Here is a tiny trained network, its code and every weight. The questions are about switching its units off for an input and a target symbol, where a switched-off unit gives its printed mean instead of its output.

import numpy as np


def w(rows, s, z=0):
    codes = np.array(rows[::2]) - 128.0
    scale = np.full(codes.shape[1], s)
    scale[-1] = z or s
    return codes * scale


def f(y):
    return y / 2 * (1 + np.tanh(0.7978845608 * (y + 0.044715 * y**3)))


def softmax(a):
    e = np.exp(a - a.max(-1, keepdims=True))
    return e / e.sum(-1, keepdims=True)


def log_softmax(a):
    a = a - a.max(-1, keepdims=True)
    return a - np.log(np.exp(a).sum(-1, keepdims=True))


def net(x, mask):
    ids = ['ΔΛΠΣαβγεηθμξτψω'.index(c) for c in x.split()]
    T = len(ids)
    res = E[ids] + P[:T]
    u = 0
    for l in range(2):
        r = res
        for j in range(2):
            rows = slice(2 * j, 2 * j + 2)
            q, k, v = (r @ M[l][rows].T for M in (Q, K, V))
            z = softmax(np.where(np.tri(T) > 0, q @ k.T / 2**0.5, -1e9)) @ v
            o = O[l][rows]
            res = res + np.where(mask[u + j], z, o[:, -1]) @ o[:, :-1]
        u += 2
        y = f(res @ A[l][:, :-1].T + A[l][:, -1])
        res = res + np.where(mask[u : u + 16], y, B[l][:, -1]) @ B[l][:, :-1]
        u += 16
    return log_softmax(res[-1] @ U[:, :-1].T + U[:, -1])


Q, K, V, O, A, B = {}, {}, {}, {}, {}, {}
E = w([
[100,143,21,157,122],'Δ',
[117,118,131,134,66],'Λ',
[133,62,137,177,107],'Π',
[126,131,50,85,120],'Σ',
[205,123,200,113,102],'α',
[120,133,180,70,205],'β',
[120,120,119,156,200],'γ',
[61,151,74,199,163],'ε',
[147,150,93,93,50],'η',
[117,170,187,171,121],'θ',
[115,104,163,245,220],'μ',
[172,133,48,80,176],'ξ',
[215,84,176,205,162],'τ',
[192,120,134,56,154],'ψ',
[156,189,142,154,179],'ω',
],0.012)
P = w([
[145,46,84,129,102],'0',
[196,173,49,196,208],'1',
[129,46,95,122,98],'2',
[181,207,94,172,173],'3',
[110,65,101,108,106],'4',
[169,223,117,155,151],'5',
[95,79,103,98,113],'6',
[161,242,142,142,140],'7',
[83,89,106,95,119],'8',
[146,255,155,132,140],'9',
[44,116,117,66,139],'10',
],0.0084)
Q[0] = w([
[129,44,92,121,96],'L0H1',
[110,133,187,91,188],'L0H1',
[254,145,164,115,82],'L0H2',
[100,160,164,95,148],'L0H2',
],0.0085)
K[0] = w([
[103,64,213,134,96],'L0H1',
[136,170,192,103,162],'L0H1',
[162,2,133,172,66],'L0H2',
[109,119,108,137,93],'L0H2',
],0.0073)
V[0] = w([
[132,1,170,110,103],'L0H1',
[124,176,110,94,236],'L0H1',
[68,110,4,132,152],'L0H2',
[177,81,140,46,185],'L0H2',
],0.0039)
O[0] = w([
[111,2,153,144,41,15],'L0H1',
[67,165,119,94,174,242],'L0H1',
[110,92,46,110,103,254],'L0H2',
[132,105,153,158,132,119],'L0H2',
],0.0051,0.0009)
A[0] = w([
[164,142,101,2,109,238],'L0N1',
[140,76,217,165,125,205],'L0N2',
[79,125,77,127,18,146],'L0N3',
[119,51,180,66,76,163],'L0N4',
[190,47,96,67,98,88],'L0N5',
[129,129,132,101,142,215],'L0N6',
[109,64,143,79,44,105],'L0N7',
[108,178,58,177,173,123],'L0N8',
[78,121,94,193,185,111],'L0N9',
[188,145,117,99,86,252],'L0N10',
[63,70,87,126,53,134],'L0N11',
[130,201,174,79,229,193],'L0N12',
[141,133,108,196,56,245],'L0N13',
[60,37,113,134,140,186],'L0N14',
[145,51,77,84,149,133],'L0N15',
[85,201,188,93,49,100],'L0N16',
],0.0096,0.0034)
B[0] = w([
[190,159,83,87,190,198],'L0N1',
[99,123,226,189,108,177],'L0N2',
[141,195,59,138,35,158],'L0N3',
[156,109,215,51,92,152],'L0N4',
[140,117,103,22,183,153],'L0N5',
[183,146,103,144,169,163],'L0N6',
[126,147,180,2,22,141],'L0N7',
[93,202,140,103,86,235],'L0N8',
[43,167,144,129,138,198],'L0N9',
[185,233,102,146,164,184],'L0N10',
[82,82,55,145,24,161],'L0N11',
[190,93,187,143,98,253],'L0N12',
[124,183,127,229,161,194],'L0N13',
[35,39,134,165,122,184],'L0N14',
[109,80,54,79,156,165],'L0N15',
[108,58,91,178,111,134],'L0N16',
],0.0062,0.0051)
Q[1] = w([
[2,182,180,120,65],'L1H1',
[141,120,211,223,210],'L1H1',
[106,201,97,147,126],'L1H2',
[93,113,147,167,112],'L1H2',
],0.0082)
K[1] = w([
[21,166,113,224,65],'L1H1',
[152,77,255,205,168],'L1H1',
[154,99,123,139,100],'L1H2',
[111,181,174,165,127],'L1H2',
],0.008)
V[1] = w([
[212,129,213,147,255],'L1H1',
[122,164,205,194,127],'L1H1',
[58,44,82,153,132],'L1H2',
[166,80,106,34,164],'L1H2',
],0.0041)
O[1] = w([
[118,150,112,138,254,231],'L1H1',
[88,124,86,167,140,242],'L1H1',
[67,136,149,171,177,93],'L1H2',
[128,187,114,64,196,2],'L1H2',
],0.0066,0.00047)
A[1] = w([
[134,63,93,119,56,137],'L1N1',
[131,116,154,170,118,75],'L1N2',
[108,133,149,169,191,253],'L1N3',
[87,209,67,114,127,159],'L1N4',
[44,95,85,188,138,218],'L1N5',
[170,154,179,63,142,144],'L1N6',
[119,131,177,168,77,187],'L1N7',
[208,163,102,101,184,90],'L1N8',
[124,168,86,90,175,155],'L1N9',
[134,185,118,182,143,79],'L1N10',
[75,71,97,94,175,140],'L1N11',
[131,152,97,190,96,143],'L1N12',
[182,98,164,54,90,187],'L1N13',
[139,44,214,202,128,123],'L1N14',
[123,2,181,111,153,93],'L1N15',
[81,61,97,106,130,156],'L1N16',
],0.0093,0.0055)
B[1] = w([
[152,115,85,102,92,185],'L1N1',
[61,144,172,100,96,138],'L1N2',
[179,167,74,130,146,255],'L1N3',
[170,119,162,135,147,212],'L1N4',
[206,104,160,142,135,235],'L1N5',
[100,174,165,140,98,185],'L1N6',
[73,159,138,157,74,193],'L1N7',
[74,120,152,173,96,220],'L1N8',
[134,97,140,204,126,196],'L1N9',
[77,94,85,95,159,190],'L1N10',
[107,67,142,195,169,153],'L1N11',
[122,163,188,133,165,191],'L1N12',
[42,166,98,128,165,182],'L1N13',
[123,160,175,87,72,198],'L1N14',
[151,125,180,21,199,161],'L1N15',
[133,1,147,118,158,166],'L1N16',
],0.0087,0.0091)
U = w([
[213,163,50,198,179,254],'Δ',
[122,172,170,187,81,196],'Λ',
[91,185,179,95,122,71],'Π',
[85,66,128,231,100,37],'Σ',
[118,97,122,75,197,142],'α',
[246,118,167,63,135,89],'β',
[46,59,71,198,170,88],'γ',
[122,83,55,106,164,202],'ε',
[45,108,92,161,101,57],'η',
[180,47,101,142,179,84],'θ',
[106,78,152,104,119,88],'μ',
[2,105,133,144,162,69],'ξ',
[156,150,94,75,120,106],'τ',
[228,80,100,137,102,108],'ψ',
[120,72,197,166,146,26],'ω',
],0.0076,0.0036)

Each question gives the input, a string of symbols that net reads in full, and the target symbol t.
The units are the heads (2 rows each of Q, K, V and O) and the neurons (one row each of A and B). Each row of codes is followed by its name. A weight is (code - 128) times the scale printed after its matrix; where a second scale follows, it is the last column's (O, A, B and U).
mask holds one flag per unit, layer by layer, with each layer's heads first. A switched-off unit (its flag False) gives its mean, the last column of its rows in O or B, instead of its output. The means were averaged over made-up inputs and are rounded, as every weight is.
A unit's drop is (log p(t) with every unit on - log p(t) with that unit switched off) / (log p(t) with every unit on - log p(t) with every unit switched off).
unit that matters most: the unit with the biggest drop
top k neurons: the k neurons with the biggest drops, biggest first
k most important neurons of layer l: the k neurons of layer l with the biggest drops, biggest first
which heads matter: for each layer, one digit per head in row order, 1 if its drop is at least 0.15 and else 0, layers parted by /
drop when u is switched off: that unit's drop, to one decimal
input θ Λ θ Σ Δ η μ ε α η τ, target β: unit that matters most -> L1N15
input ω ψ μ, target ω: which heads matter -> 00 / 00
input γ τ Δ Δ, target Λ: which heads matter -> 00 / 10
input θ β γ α ψ μ Π ε, target Δ: which heads matter -> 00 / 10
input Π η ε ε, target Λ: top 3 neurons -> L0N8; L0N1; L0N11
input θ α ψ ψ, target Λ: which heads matter -> 00 / 01
input μ Λ ω ε ξ γ τ ξ, target Λ: which heads matter -> 00 / 10
input Δ Δ τ τ η ξ θ θ Λ γ, target Δ: 2 most important neurons of layer 1 -> L1N3; L1N14
input μ ψ θ Δ Λ, target η: 2 most important neurons of layer 0 -> L0N7; L0N3
input α ψ Δ α α, target Π: 3 most important neurons of layer 0 -> L0N4; L0N7; L0N2
input ε Δ ε ψ α γ ω β θ η, target Δ: top 2 neurons -> L0N1; L0N10
input μ ω Δ η ψ γ τ, target β: top 2 neurons -> L1N15; L1N14
input Δ τ τ Δ, target Λ: which heads matter -> 01 / 10
input Λ ξ θ η, target Δ: which heads matter -> 00 / 00
input γ Σ α ξ Σ γ ε ε ε, target Σ: which heads matter -> 00 / 10
input Σ α ω Δ τ β, target Δ: most important neuron of layer 1 -> L1N3
input Π ξ τ θ γ Δ τ α η θ Σ, target ε: 2 most important neurons of layer 0 -> L0N11; L0N3
input Δ μ θ α ξ β Σ, target ε: top 2 neurons -> L0N11; L0N3
input α μ ε τ ε γ Δ, target ψ: 2 most important neurons of layer 0 -> L0N11; L0N3
input ψ ε γ ψ τ Σ ψ θ γ θ ξ, target γ: unit that matters most -> L1N8
input μ α Λ Δ ξ, target γ: drop when L0N5 is switched off -> 0.1
input Σ μ Σ β Σ Δ β θ, target Δ: drop when L1H1 is switched off -> 0.7
